arr =
[[126 118 128 127 124 117 134 130 126 118 124 127 124 122]
 [125 118 126 125 123 119 129 128 123 120 124 126 121 121]
 [133 124 122 132 138 115 132 128 141 115 121 131 141 129]
 [126 121 133 126 125 124 136 131 126 126 129 128 124 123]
 [133 134  99 131 138 117  98 112 137 111 112 129 141 134]
 [132 124 125 132 136 117 139 132 140 118 123 131 139 128]]
Counting starts at 0.
The entry at row 1, column 1 -> 118
The entry at row 1, column 2: 126
Report the bottom-right entry.
Answer: 128
Report the entry in row 2 and column 0.
Answer: 133
The entry in row 0 and column 1: 118
The bottom-left entry is 132
The entry at row 0, column 0 is 126
The entry at row 1, column 0 is 125
Report the entry directly above the smallest entry.
Answer: 136
Report the entry directly below 98.
Answer: 139
The top-right entry: 122
Report the entry directly above 140.
Answer: 137
The entry in row 0 and column 2 -> 128
Report the entry at row 2, column 1.
Answer: 124
Report the entry directly above 111.
Answer: 126

m =
[[137 138 150 130 134 133 145 127 114 131 128]
 [140 141 149 140 138 119 136 133 125 123 137]
 [113 113 113 104 114 156 136 116 116 143 109]
 [113 112 108 108 115 148 126 118 125 139 113]
 [126 124 137 112 124 150 143 118 113 139 115]
 [144 145 155 143 141 115 138 135 125 120 139]]
Counting starts at 0.
Give the bottom-left entry.
144
Give the entry in row 0 and column 2.
150
The top entry of the column that holds the smallest entry: 130
The entry directly below the smallest entry -> 108
Give the entry at row 1, column 0.
140
Give the entry at row 0, column 1.
138
Give the top-right entry.
128
The entry just left of 155 -> 145
The entry directly above 120 -> 139
Give the entry just right of the largest entry.
136
The entry in the bottom-right corner -> 139
The entry directly above the largest entry is 119
Give the entry at row 2, column 1.
113
The entry directly below the largest entry is 148
The top-left entry: 137
The entry directly above 109: 137
Give the entry at row 2, column 0.
113
The entry just left of 104: 113
Give the entry in row 1 and column 2.
149
The bottom entry of the column that holds the smallest entry -> 143

Read these off the array that follows. Indices start at 0.
1) Report the bottom entry of the column that holds the largest entry.
2) Report the top-left entry.
3) Report the entry in row 1 and column 0.
4) Report the entry at row 1, column 2.
5) Report the minimum.
6) Report the entry at row 0, column 1.
7) Report the entry in the bottom-right corner.
8) Report the entry at row 0, column 2.
[[132 102 110 142 124 127 108 140 149 130 127 120]
 [149 146 144 124 121 134 128  99 127 142 119 113]
 [130 105 106 145 132 119 139 150 145 110 134 138]]
1) 150
2) 132
3) 149
4) 144
5) 99
6) 102
7) 138
8) 110

Read these off the array that follows.
1) Report the bottom-left entry.
2) Report the 2nd entry in reading order.
3) Report the fourth entry, reading row by row.
4) Report the fifth entry in reading order.
5) Report the smallest entry in the first column.
6) Report the largest entry.
7) Report the fifth-last entry, reading row by row.
8) Report the entry directly above the largest entry.
[[125 115 132 134 118 141 118 108]
 [125 116 131 133 119 140 115 109]
 [125 115 132 134 118 143 117 106]
 [125 115 131 133 120 141 119 108]
 [121 130 111 130 146 134 139 118]
 [120 130 112 130 145 135 140 118]
 [121 129 113 129 144 135 135 119]]
1) 121
2) 115
3) 134
4) 118
5) 120
6) 146
7) 129
8) 120
